Here is a tiny trained network, its code and every weight. The questions are about switching its units off for an input and a class, where a switched-off unit gives its printed mean instead of its output.

import numpy as np


def w(rows, s, z=0):
    codes = np.array(rows[::2]) - 128.0
    scale = np.full(codes.shape[1], s)
    scale[-1] = z or s
    return codes * scale


def f(y):
    return np.maximum(y, 0)


def log_softmax(a):
    a = a - a.max(-1, keepdims=True)
    return a - np.log(np.exp(a).sum(-1, keepdims=True))


def net(x, mask):
    res = np.array(x, float).reshape(1, 4) / 4 @ E
    y = f(res @ A[0][:, :-1].T + A[0][:, -1])
    res = res + np.where(mask, y, B[0][:, -1]) @ B[0][:, :-1]
    return log_softmax(res[-1] @ U[:, :-1].T + U[:, -1])


A, B = {}, {}
E = w([
[211,65,150,122,117,51,206,179,138],'x0',
[140,80,155,14,106,193,130,118,207],'x1',
[103,212,194,115,233,120,180,144,174],'x2',
[4,123,145,77,98,88,115,202,95],'x3',
],0.011)
A[0] = w([
[95,202,101,114,126,162,73,82,114,192],'N1',
[57,127,154,94,88,59,125,210,113,42],'N2',
[243,147,106,197,145,158,153,43,175,3],'N3',
[125,194,254,125,211,154,119,164,165,131],'N4',
[176,119,154,137,86,89,158,159,134,49],'N5',
[147,67,144,19,93,196,127,116,215,106],'N6',
[69,117,136,123,106,109,110,197,123,148],'N7',
[99,164,122,139,122,175,76,65,136,39],'N8',
[124,152,117,212,115,57,122,110,104,31],'N9',
[151,30,71,145,19,159,53,113,75,96],'N10',
[219,55,187,137,135,36,181,170,140,44],'N11',
[132,157,77,232,147,90,125,167,76,119],'N12',
],0.0095,0.0026)
B[0] = w([
[96,42,173,179,115,130,75,174,84,209],'N1',
[119,160,179,157,38,157,103,137,152,213],'N2',
[103,189,199,118,10,166,137,111,167,226],'N3',
[132,157,154,174,173,71,167,152,109,215],'N4',
[152,94,110,172,105,120,136,153,76,173],'N5',
[37,83,63,135,147,122,193,89,151,238],'N6',
[127,132,148,125,82,161,159,107,169,191],'N7',
[157,55,78,182,144,150,93,184,65,190],'N8',
[88,88,61,113,126,136,152,111,154,191],'N9',
[173,181,205,122,199,65,204,167,112,255],'N10',
[151,44,105,164,144,172,71,203,87,232],'N11',
[50,104,83,96,142,116,202,90,170,219],'N12',
],0.011,0.014)
U = w([
[97,154,224,136,1,163,138,114,173,151],'0',
[50,88,13,122,168,111,208,87,172,98],'1',
[157,166,232,141,238,32,195,152,110,105],'2',
[137,46,111,180,141,155,66,178,76,108],'3',
[118,106,147,133,145,80,132,104,159,255],'4',
[138,172,117,48,91,167,82,72,148,105],'5',
[149,145,125,69,156,120,86,86,141,101],'6',
],0.0095,0.01)

Each question gives the input, the list of numbers given to net, and the class t.
The units are the neurons (one row each of A and B). Each row of codes is followed by its name. A weight is (code - 128) times the scale printed after its matrix; where a second scale follows, it is the last column's (A, B and U).
mask holds one flag per neuron, in row order. A switched-off neuron (its flag False) gives its mean, the last column of its row in B, instead of its output. The means were averaged over made-up inputs and are rounded, as every weight is.
A unit's drop is (log p(t) with every unit on - log p(t) with that unit switched off) / (log p(t) with every unit on - log p(t) with every unit switched off).
The circuit of an input: a set's keep is (log p(t) with only the set's units on - log p(t) with every unit switched off) / (log p(t) with every unit on - log p(t) with every unit switched off). Starting from all 12 units, units are removed one at a time, each time the one whose removal leaves the highest keep (on an exact tie, the one counted first), for as long as the keep stays at least 0.8.
units of the circuit, in order: the units of the circuit, biggest drop first
top k neurons: the k neurons with the biggest drops, biggest first
drop of u: that unit's drop, to one decimal
input [5,4,6,6], class 0: units of the circuit, in order	(N2)
input [-6,5,7,0], class 2: top 2 neurons	(N4 N11)
input [3,-6,-6,5], class 1: top 2 neurons	(N12 N9)
input [4,-8,-4,-6], class 1: top 3 neurons	(N12 N9 N2)
input [7,-6,-2,-6], class 3: top 2 neurons	(N11 N6)
input [8,6,4,-2], class 3: top 2 neurons	(N11 N12)
input [-4,0,1,3], class 3: top 2 neurons	(N3 N10)
input [-6,6,-4,1], class 1: top 2 neurons	(N6 N11)
input [2,-4,-5,4], class 2: top 3 neurons	(N10 N3 N6)
input [-8,1,-6,6], class 3: top 4 neurons	(N8 N3 N1 N4)
input [-8,-8,0,-3], class 1: top 3 neurons	(N12 N11 N9)
input [2,-2,2,4], class 0: top 3 neurons	(N10 N2 N6)
input [-2,2,-6,1], class 2: drop of N10	0.6
input [8,-2,-8,0], class 2: units of the circuit, in order	(N10)
input [-8,7,-7,1], class 3: drop of N4	0.4
input [6,1,-8,6], class 2: drop of N3	0.2
